Each row is followed by its class.
[  7.0   0.2  10.0   0.8  -6.2  -2.0   1.0  -6.2   0.4  -2.2   1.5   4.3
 -19.5 -30.7  -3.3  -1.9  13.1   4.0 -11.7   1.5 -12.4 -12.7 -14.4   3.6
   3.7  18.5  -4.6  -6.1  -0.6   6.0  -7.9   1.8  -0.1   8.4 -16.8   2.6] -> <73>
[ -0.1   2.7   4.8   2.4  -8.6  -2.7   1.4   3.8   1.3  -2.5   2.6   2.0
 -28.2  -5.9  -6.5  -4.4   7.5   0.1   0.3   2.8 -11.1  -0.8  -3.0   1.0
   4.0   5.2  -2.8  -5.7  -9.7  -0.6  -3.7   3.0   2.5   6.7 -19.6   3.8] -> <125>
[-15.7   0.6   9.8  -1.6   9.9  -6.1   2.8  -8.4  -1.6  -2.4  -5.7  -1.6
 -16.4 -43.4  -5.2  15.9  -2.0   3.3 -14.9   2.5 -17.5 -16.8  -8.1   8.4
   6.3   6.5  -8.3  -1.7 -15.3  -8.8  -6.8   0.4  18.3   4.4 -21.3   2.6] -> <73>
[-15.1  -2.1   5.4  -0.3  -0.7  -0.7  -2.1  -2.6  -2.0  -2.0   1.0   0.8
 -20.2 -37.6   0.0   2.6  -4.2   5.3  -8.8   3.2 -11.1  -8.2  -4.5   6.5
   5.6   2.3  -6.8  -3.0 -15.5  -4.6 -11.8   3.9   2.9   2.0 -20.9  -4.2] -> <73>
[ -4.7   3.0   3.4   2.9 -21.6   0.2   0.8  14.3  -1.9  -4.6   9.5  -1.2
 -50.0  -5.2  -5.2  -8.1  11.8  -2.0   1.5   2.8  -9.9   1.6  -0.1   1.9
   9.6   3.7  -3.6  -7.4 -16.8   3.3  -6.2   2.8  -0.6   9.4 -26.4  -3.0] -> <125>
[ -5.5   2.8  10.6   1.8  -1.7  -2.5   0.6  -6.7   0.2  -4.1   1.2   2.4
 -26.7 -34.4  -9.1  11.6   5.1   5.3 -14.7   3.4 -15.0 -10.4  -6.0   5.9
   4.8   5.1  -8.1  -1.4 -18.1   0.5  -3.3   2.1   5.8  12.0 -28.8  -0.3] -> <73>
[-10.8  -0.3   2.6   1.3 -17.7  -3.5  -2.3   8.6  -2.8  -5.8   8.1   1.2
 -38.0 -14.3  -3.5  -0.9   5.8   1.0  -0.9   4.8  -9.5  -0.5   0.0   6.6
  13.5   1.8  -5.8  -6.9 -18.1  -3.3 -10.1   1.7   4.5   5.2 -26.9  -3.4] -> <125>
[ -2.5   2.3   6.6  -2.5   8.5   2.6  -0.7 -10.3  -3.4  -1.7  -3.9   1.1
 -15.9 -40.1  -4.1  14.1  -0.9   3.9 -12.9   1.5 -13.6 -14.5  -7.4   5.2
   6.9   3.3  -8.3  -2.6  -9.2   2.1  -1.9   6.1  13.4   4.7 -12.9  -2.0] -> <73>
[-11.8   3.2  10.2   1.5  -3.1  -1.1   0.3   0.7   0.1  -2.6  -0.2  -0.1
 -28.6 -27.8  -6.9  11.6   0.8   6.4  -7.9   5.2 -13.0  -3.0   2.2   2.5
   3.6  -5.4  -7.0  -5.4 -20.8  -2.7  -3.2  -0.2   7.3   9.2 -31.9   0.1] -> <91>
[-11.6   1.4   1.6  -2.2   2.4   0.9  -4.9  -6.8  -2.3  -0.5   4.0  -2.2
 -10.9 -47.6  -2.7   6.9  -0.5   9.4 -12.9   6.3  -9.6  -8.8  -1.2   6.2
   6.2  -1.4  -7.4  -3.3 -17.9   0.9 -12.6   3.7   3.4   0.1 -14.0  -4.5] -> <73>
[ -6.9   1.7   6.9   0.3  -8.8  -1.2  -3.3   2.9  -2.0  -2.7   4.5   0.0
 -33.3 -27.8  -3.3   3.0   3.2   2.6 -12.8   3.2 -11.9  -7.4  -2.9   3.6
  10.4   3.0  -6.5  -4.6 -17.4   1.7  -9.4   3.1   5.0   7.3 -23.5  -2.9] -> <73>
[-15.1   2.1   7.4   4.6  -6.6  -6.8   4.2   7.2   0.9  -0.8  -2.3  -2.1
 -23.4  -4.3 -13.8   5.4  -2.2  -1.2  -0.5   6.6  -9.3  -2.6   5.3   3.5
   2.6  -6.9  -1.1  -2.4 -17.4 -11.6  -1.6  -3.9  12.2   2.8 -28.4   5.7] -> <91>
[-15.3  -0.5  12.0   1.8 -10.3  -6.7  -0.9   5.2   1.5  -4.3   5.9  -0.1
 -37.0 -42.1 -12.7   1.2   4.6   7.6 -10.4   7.7 -16.9  -7.5  -4.1   7.6
   4.1   1.8  -8.6  -6.3 -30.2  -3.1 -12.1   3.4   6.0  10.9 -44.1  -2.5] -> <91>
[ -6.7  -1.3   6.1  -2.0   1.4  -1.5  -2.1  -6.9  -1.3  -1.8   1.3   1.1
 -17.6 -49.9  -1.4   7.0   3.0   5.8 -10.9   2.2 -13.9 -11.8  -8.3   5.7
   4.7   5.9  -7.5  -3.8 -10.0  -0.3  -8.8   6.2   5.6   5.8 -18.3  -2.7] -> <73>
[ -8.7  -0.1   4.4  -6.5 -14.7  -2.0  -3.0   6.2  -3.4  -3.2   6.5   1.7
 -37.8 -23.7   1.1  -0.1   5.6  -1.5  -2.0   2.4  -8.2  -4.7  -0.3   5.9
  10.1   4.7  -4.6  -4.8 -17.4   0.1 -11.0   2.5   8.0   5.2 -24.3  -2.3] -> <125>
[-14.6  -2.5   6.3  -1.2  -2.6  -3.2  -3.9  -4.2  -5.7   0.6   4.9   1.7
 -23.9 -50.1   4.9   5.4   5.2   2.0 -13.6   2.9 -15.5 -11.6 -10.9  10.0
  10.8   9.3  -8.2  -6.7 -16.3  -4.2 -17.6   6.0   7.0   1.0 -19.4  -3.6] -> <73>
[ -1.7   0.7   7.8   3.8 -17.5  -3.0   3.4   8.5   0.9  -4.5   4.2   3.0
 -43.7  -6.4  -7.4  -4.1  10.3  -0.1   1.2   2.8 -13.6  -1.5  -3.4   3.7
   9.5   2.4 -12.0  -8.9 -15.9   1.0  -1.1  -0.2   6.0   7.1 -29.2  -1.1] -> <125>
[ -5.6   6.2   5.6   0.7  -2.6  -0.8  -2.7  -1.5  -0.5  -3.7   6.3   1.6
 -26.0 -33.5  -2.3  -2.5   7.0   4.7 -10.5   6.7 -13.5  -4.9  -7.4   4.3
   4.7   7.9  -7.3  -5.5 -13.5   6.0 -10.5   5.4  -1.5   8.4 -22.6  -4.4] -> <73>
[ -4.1   2.6   8.5   6.9  -6.4  -1.3   0.6  -1.1   3.7  -4.1   2.9   1.5
 -19.8 -26.0 -13.0  -0.8   4.0   7.7  -6.0   4.1 -12.1  -6.3  -2.4   2.2
  -2.4  -0.8  -7.5  -4.3 -15.3   2.1  -2.2  -0.9  -3.9   7.7 -27.4  -1.7] -> <91>
[ -3.6   3.0   8.4   0.3  -5.3  -3.0   0.3   0.1   0.6  -3.7  -0.5  -0.4
 -26.8 -21.6  -9.8   6.7   4.8  -3.5  -7.2   2.7 -10.3  -7.1  -3.5   5.7
   3.7   0.1  -5.3  -4.3 -14.2   0.3  -0.5   1.1   8.8   9.2 -27.6   1.0] -> <91>
[  3.8   6.4   5.4   1.0   6.8   6.1  -4.8 -10.9   2.9  -5.9  -0.6   2.3
 -13.5 -51.6  -9.4   7.5   4.3  14.7 -17.3   5.0 -14.3 -14.9  -7.2   2.1
   0.7   1.1 -10.4  -2.6 -14.0  12.2  -8.8   2.9  -5.9  12.2 -22.2  -5.4] -> <73>
[ -5.3   1.8   9.3   1.9  -6.9  -5.2   1.2   0.2   1.7  -6.2   2.2   1.1
 -28.0 -29.8 -11.5  -7.9   5.6   4.7  -9.3   7.4 -15.7  -7.0  -3.3   4.2
   1.2   3.3  -6.8  -4.8 -18.3  -1.5  -5.7   0.3   2.9   7.7 -31.4  -0.5] -> <91>
[-25.6   0.4  14.8  -0.4 -14.9  -3.6  -4.7   2.1  -2.1  -6.3  11.9  -0.2
 -61.8 -61.8 -16.0   8.5   4.6  13.7 -18.4  11.9 -30.3 -17.0  -2.7  13.1
  11.8   1.6 -17.2 -12.6 -48.4  -2.5 -25.6   5.2   4.1  14.7 -61.8  -9.2] -> <73>
